Here is a tiny trained network, its code and every weight. The questions are about switching its units off for an input and a target symbol, where a switched-off unit gives its printed mean instead of its output.

import numpy as np


def w(rows, s, z=0):
    codes = np.array(rows[::2]) - 128.0
    scale = np.full(codes.shape[1], s)
    scale[-1] = z or s
    return codes * scale


def norm(h):
    return h / np.sqrt((h * h).mean(-1, keepdims=True) + 1e-5)


def f(y):
    return np.maximum(y, 0)


def softmax(a):
    e = np.exp(a - a.max(-1, keepdims=True))
    return e / e.sum(-1, keepdims=True)


def log_softmax(a):
    a = a - a.max(-1, keepdims=True)
    return a - np.log(np.exp(a).sum(-1, keepdims=True))


def net(x, mask):
    ids = ['αδεξπστ'.index(c) for c in x.split()]
    T = len(ids)
    res = E[ids] + P[:T]
    u = 0
    for l in range(2):
        r = norm(res)
        for j in range(2):
            rows = slice(2 * j, 2 * j + 2)
            q, k, v = (r @ M[l][rows].T for M in (Q, K, V))
            z = softmax(np.where(np.tri(T) > 0, q @ k.T / 2**0.5, -1e9)) @ v
            o = O[l][rows]
            res = res + np.where(mask[u + j], z, o[:, -1]) @ o[:, :-1]
        u += 2
        y = f(norm(res) @ A[l][:, :-1].T + A[l][:, -1])
        res = res + np.where(mask[u : u + 4], y, B[l][:, -1]) @ B[l][:, :-1]
        u += 4
    return log_softmax(norm(res)[-1] @ U[:, :-1].T + U[:, -1])


Q, K, V, O, A, B = {}, {}, {}, {}, {}, {}
E = w([
[74,131,150,61,229,110,170,158],'α',
[130,41,144,135,66,190,178,4],'δ',
[196,86,64,170,99,209,186,229],'ε',
[238,93,155,97,80,166,85,169],'ξ',
[226,69,135,182,116,105,186,148],'π',
[182,159,113,145,127,67,116,92],'σ',
[105,160,94,86,141,89,183,121],'τ',
],0.021)
P = w([
[120,254,192,179,81,105,69,252],'0',
[155,129,155,140,126,124,46,119],'1',
[167,144,150,128,141,165,77,117],'2',
[186,172,142,116,166,148,75,80],'3',
[122,118,147,127,109,158,107,95],'4',
[235,107,102,69,190,174,131,79],'5',
],0.0067)
Q[0] = w([
[96,196,113,57,161,49,208,24],'0.h1',
[72,158,141,57,253,132,191,189],'0.h1',
[20,34,175,115,171,148,16,196],'0.h2',
[217,76,191,224,161,158,139,111],'0.h2',
],0.0066)
K[0] = w([
[81,77,239,98,75,182,183,105],'0.h1',
[1,178,150,96,116,143,174,147],'0.h1',
[59,46,216,186,61,96,22,176],'0.h2',
[247,109,84,139,145,67,37,110],'0.h2',
],0.0067)
V[0] = w([
[51,68,147,173,68,176,174,104],'0.h1',
[140,104,170,98,102,208,133,106],'0.h1',
[94,92,114,96,174,109,83,233],'0.h2',
[79,254,35,8,128,130,123,51],'0.h2',
],0.0062)
O[0] = w([
[68,102,119,161,113,177,112,124,2],'0.h1',
[157,109,135,140,150,254,49,143,92],'0.h1',
[198,176,143,117,165,98,116,95,35],'0.h2',
[86,75,114,50,83,86,173,172,133],'0.h2',
],0.01,0.0054)
A[0] = w([
[162,98,146,209,60,254,159,219,252],'0.n1',
[65,100,113,79,28,114,138,146,45],'0.n2',
[105,169,89,162,78,198,193,106,196],'0.n3',
[147,129,121,181,192,168,207,210,19],'0.n4',
],0.0068,0.0016)
B[0] = w([
[136,155,2,96,243,77,71,70,254],'0.n1',
[206,74,135,152,149,130,56,118,163],'0.n2',
[18,79,110,155,102,79,8,190,158],'0.n3',
[48,171,121,69,102,85,91,64,178],'0.n4',
],0.0092,0.0052)
Q[1] = w([
[119,160,85,120,65,254,187,172],'1.h1',
[13,220,226,84,86,194,193,169],'1.h1',
[92,44,135,63,182,208,37,176],'1.h2',
[102,162,115,63,38,145,71,88],'1.h2',
],0.0079)
K[1] = w([
[149,216,117,158,120,113,99,124],'1.h1',
[196,225,25,142,196,66,200,253],'1.h1',
[57,167,109,2,70,224,47,154],'1.h2',
[157,129,84,64,74,71,144,236],'1.h2',
],0.0084)
V[1] = w([
[13,53,76,110,121,151,67,26],'1.h1',
[135,168,167,155,28,153,75,50],'1.h1',
[99,89,69,115,127,88,156,203],'1.h2',
[149,2,111,145,143,161,124,163],'1.h2',
],0.0069)
O[1] = w([
[89,142,156,20,125,78,191,195,172],'1.h1',
[190,83,136,158,129,44,82,184,142],'1.h1',
[127,15,145,188,203,152,140,177,137],'1.h2',
[154,90,96,254,184,66,220,112,4],'1.h2',
],0.0092,0.0027)
A[1] = w([
[143,167,94,254,219,233,132,114,254],'1.n1',
[172,183,174,106,127,86,116,89,27],'1.n2',
[114,79,106,205,85,76,169,71,169],'1.n3',
[103,160,171,116,173,161,149,62,153],'1.n4',
],0.0099,0.0043)
B[1] = w([
[91,89,159,86,67,164,248,193,255],'1.n1',
[47,38,106,127,196,95,119,144,247],'1.n2',
[128,154,150,158,127,164,162,2,221],'1.n3',
[102,151,135,65,153,110,156,60,163],'1.n4',
],0.0099,0.0054)
U = w([
[102,199,144,45,175,154,104,69,73],'α',
[88,47,147,159,198,101,125,165,80],'δ',
[51,135,2,135,123,169,95,124,143],'ε',
[163,138,110,87,94,194,69,108,175],'ξ',
[123,154,118,172,113,140,184,94,253],'π',
[143,136,80,115,176,23,79,38,16],'σ',
[101,158,123,41,11,79,157,156,153],'τ',
],0.0083,0.0036)

Each question gives the input, a string of symbols that net reads in full, and the target symbol t.
The units are the heads (2 rows each of Q, K, V and O) and the neurons (one row each of A and B). Each row of codes is followed by its name. A weight is (code - 128) times the scale printed after its matrix; where a second scale follows, it is the last column's (O, A, B and U).
mask holds one flag per unit, layer by layer, with each layer's heads first. A switched-off unit (its flag False) gives its mean, the last column of its rows in O or B, instead of its output. The means were averaged over made-up inputs and are rounded, as every weight is.
A unit's drop is (log p(t) with every unit on - log p(t) with that unit switched off) / (log p(t) with every unit on - log p(t) with every unit switched off).
The circuit of an input: a set's keep is (log p(t) with only the set's units on - log p(t) with every unit switched off) / (log p(t) with every unit on - log p(t) with every unit switched off). Starting from all 12 units, units are removed one at a time, each time the one whose removal leaves the highest keep (on an exact tie, the one counted first), for as long as the keep stays at least 0.8.
units of the circuit, in order: the units of the circuit, biggest drop first
most important unit: the unit with the biggest drop
top k neurons: the k neurons with the biggest drops, biggest first
top k neurons in layer l: the k neurons of layer l with the biggest drops, biggest first
which heads matter: for each layer, one digit per head in row order, 1 if its drop is at least 0.15 and else 0, layers parted by /
drop of u: that unit's drop, to one decimal
input ξ σ σ τ, target τ: most important unit	0.h2
input σ σ α σ, target α: top 2 neurons	(1.n4 1.n1)
input π σ π, target σ: top 3 neurons	(0.n1 0.n4 1.n1)
input τ σ π σ, target π: units of the circuit, in order	(1.h1 1.h2 1.n1)
input π ξ δ, target σ: units of the circuit, in order	(1.h1 0.h2 1.n1)
input π σ π π σ, target π: units of the circuit, in order	(1.h1 1.n1 1.h2)
input σ π ε ε σ δ, target τ: top 3 neurons	(0.n3 1.n2 0.n1)
input σ δ τ σ, target δ: which heads matter	11 / 01
input π τ δ ξ π, target σ: top 2 neurons	(0.n1 1.n1)
input τ π ξ δ π ξ, target σ: which heads matter	01 / 11
input σ ξ σ, target ξ: units of the circuit, in order	(0.h1 1.h1 1.h2 0.n1)
input π ξ σ σ ξ, target σ: units of the circuit, in order	(1.n1 1.h2)
input δ σ σ, target τ: which heads matter	00 / 10
input σ σ δ ξ, target τ: which heads matter	10 / 10
input ε δ σ α σ ε, target τ: which heads matter	10 / 10
input σ σ τ τ, target τ: units of the circuit, in order	(0.h2)
input σ π τ δ, target δ: which heads matter	01 / 11
input ξ δ τ σ, target δ: units of the circuit, in order	(1.h2 0.h1 0.h2)
input σ ε σ σ α σ, target α: top 2 neurons	(1.n1 1.n4)
input δ α σ, target τ: units of the circuit, in order	(1.h1)
input δ ξ τ σ σ π, target τ: top 2 neurons	(1.n2 0.n1)
input σ σ ξ σ, target ξ: top 2 neurons	(0.n4 0.n1)
input σ ξ δ, target τ: top 2 neurons in layer 0	(0.n3 0.n2)
input δ σ σ τ, target δ: drop of 1.n3	0.0
input σ σ σ π, target π: drop of 1.h1	0.6
input σ δ τ, target δ: drop of 0.h2	0.3
input τ ξ π π, target π: most important unit	1.n1
input ξ δ α σ π, target τ: drop of 1.h1	2.1
